Below is a small trained network, with its code and all its weights. Each question gives an input and a class and asks what happens when units are switched off, that is, made to give their printed mean instead of their output.

import numpy as np


def w(rows, s, z=0):
    codes = np.array(rows[::2]) - 128.0
    scale = np.full(codes.shape[1], s)
    scale[-1] = z or s
    return codes * scale


def norm(h):
    return h / np.sqrt((h * h).mean(-1, keepdims=True) + 1e-5)


def f(y):
    return np.maximum(y, 0)


def log_softmax(a):
    a = a - a.max(-1, keepdims=True)
    return a - np.log(np.exp(a).sum(-1, keepdims=True))


def net(x, mask):
    res = np.array(x, float).reshape(1, 6) / 4 @ E
    u = 0
    for l in range(2):
        y = f(norm(res) @ A[l][:, :-1].T + A[l][:, -1])
        res = res + np.where(mask[u : u + 8], y, B[l][:, -1]) @ B[l][:, :-1]
        u += 8
    return log_softmax(norm(res)[-1] @ U[:, :-1].T + U[:, -1])


A, B = {}, {}
E = w([
[188,203,44,92,116],'x0',
[194,67,132,114,161],'x1',
[157,67,172,145,38],'x2',
[137,79,84,117,90],'x3',
[143,184,254,137,176],'x4',
[150,215,157,236,111],'x5',
],0.0025)
A[0] = w([
[119,191,58,135,117,43],'0.n1',
[102,178,132,171,68,33],'0.n2',
[164,237,74,204,44,18],'0.n3',
[134,64,102,225,83,4],'0.n4',
[112,74,206,102,100,76],'0.n5',
[107,113,122,254,248,132],'0.n6',
[111,47,116,99,123,153],'0.n7',
[92,188,230,106,196,10],'0.n8',
],0.0045,0.0014)
B[0] = w([
[111,163,122,226,140,188],'0.n1',
[131,157,131,132,101,182],'0.n2',
[91,189,76,153,82,251],'0.n3',
[186,83,173,141,201,179],'0.n4',
[229,200,95,156,84,193],'0.n5',
[134,145,93,44,80,244],'0.n6',
[69,134,118,89,131,200],'0.n7',
[117,55,127,254,187,231],'0.n8',
],0.0049,0.0026)
A[1] = w([
[57,126,67,97,70,231],'1.n1',
[156,91,101,104,152,130],'1.n2',
[207,97,254,168,92,164],'1.n3',
[48,134,142,148,131,209],'1.n4',
[135,129,153,126,65,126],'1.n5',
[81,45,117,91,87,159],'1.n6',
[173,175,89,116,225,252],'1.n7',
[95,130,126,54,152,114],'1.n8',
],0.0078,0.0015)
B[1] = w([
[209,108,140,100,173,229],'1.n1',
[119,118,124,64,81,171],'1.n2',
[58,115,196,194,217,253],'1.n3',
[130,98,95,112,163,192],'1.n4',
[112,114,178,67,162,170],'1.n5',
[55,173,74,139,171,195],'1.n6',
[146,81,253,130,68,230],'1.n7',
[114,120,104,87,76,165],'1.n8',
],0.0059,0.0047)
U = w([
[118,82,95,175,99,2],'0',
[91,69,27,33,181,159],'1',
[150,97,206,70,73,151],'2',
[218,157,84,134,116,107],'3',
[103,248,73,214,69,132],'4',
[47,99,226,211,232,173],'5',
],0.012,0.0079)

Each question gives the input, the list of numbers given to net, and the class t.
The units are the neurons (one row each of A and B). Each row of codes is followed by its name. A weight is (code - 128) times the scale printed after its matrix; where a second scale follows, it is the last column's (A, B and U).
mask holds one flag per neuron, layer by layer. A switched-off neuron (its flag False) gives its mean, the last column of its row in B, instead of its output. The means were averaged over made-up inputs and are rounded, as every weight is.
A unit's drop is (log p(t) with every unit on - log p(t) with that unit switched off) / (log p(t) with every unit on - log p(t) with every unit switched off).
The circuit of an input: a set's keep is (log p(t) with only the set's units on - log p(t) with every unit switched off) / (log p(t) with every unit on - log p(t) with every unit switched off). Starting from the 12 units with the biggest drops (on a tie, the unit counted first), units are removed one at a time, each time the one whose removal leaves the highest keep (on an exact tie, the one counted first), for as long as the keep stays at least 0.8.
units of the circuit, in order: the units of the circuit, biggest drop first
unit that matters most: the unit with the biggest drop
k most important neurons: the k neurons with the biggest drops, biggest first
k most important neurons of layer l: the k neurons of layer l with the biggest drops, biggest first
drop when u is switched off: that unit's drop, to one decimal
input [-8,-8,4,0,-2,-6], class 1: unit that matters most	0.n7
input [-2,6,-7,-6,-1,-1], class 2: units of the circuit, in order	1.n7, 1.n3
input [-6,-6,8,-2,-7,-7], class 1: units of the circuit, in order	1.n6, 1.n3
input [8,-7,-6,-4,-3,-7], class 2: units of the circuit, in order	1.n7, 1.n6
input [5,-4,3,-7,-4,-4], class 3: units of the circuit, in order	1.n1, 1.n3
input [7,4,1,-1,-4,-3], class 3: 3 most important neurons	1.n3, 1.n1, 1.n5
input [-3,-3,-5,8,4,6], class 4: 3 most important neurons	1.n3, 1.n7, 0.n6
input [-2,-6,4,-6,-6,3], class 4: 4 most important neurons	0.n3, 1.n3, 1.n7, 0.n6
input [-8,-3,-4,-8,0,-8], class 1: units of the circuit, in order	1.n3, 1.n8
input [3,4,-4,4,3,-6], class 2: 2 most important neurons	1.n7, 0.n6
input [-6,-8,0,-8,-2,-7], class 1: units of the circuit, in order	1.n3, 1.n7
input [4,3,6,0,-3,1], class 1: 2 most important neurons	1.n7, 0.n5
input [-4,3,3,3,-8,1], class 1: 2 most important neurons of layer 0	0.n7, 0.n8
input [-3,5,-8,-1,-2,6], class 2: 2 most important neurons	0.n6, 1.n7
input [3,-5,4,6,-4,2], class 3: units of the circuit, in order	1.n1
input [7,-4,2,-8,-7,-4], class 3: 2 most important neurons	1.n1, 0.n1
input [0,8,-8,2,4,5], class 2: 2 most important neurons	0.n6, 1.n7
input [7,4,3,-8,1,5], class 4: 2 most important neurons of layer 0	0.n3, 0.n4
input [-1,-3,-6,3,-4,6], class 4: 2 most important neurons of layer 0	0.n1, 0.n3
input [-8,2,-7,-6,-8,4], class 1: unit that matters most	0.n6
input [1,-8,3,8,-5,2], class 3: drop when 0.n2 is switched off	0.1
input [-5,5,1,-3,-3,-5], class 1: drop when 1.n1 is switched off	0.0
input [7,4,-1,-4,1,-5], class 2: drop when 1.n7 is switched off	0.3
input [8,0,-4,5,3,-5], class 2: drop when 1.n7 is switched off	0.4
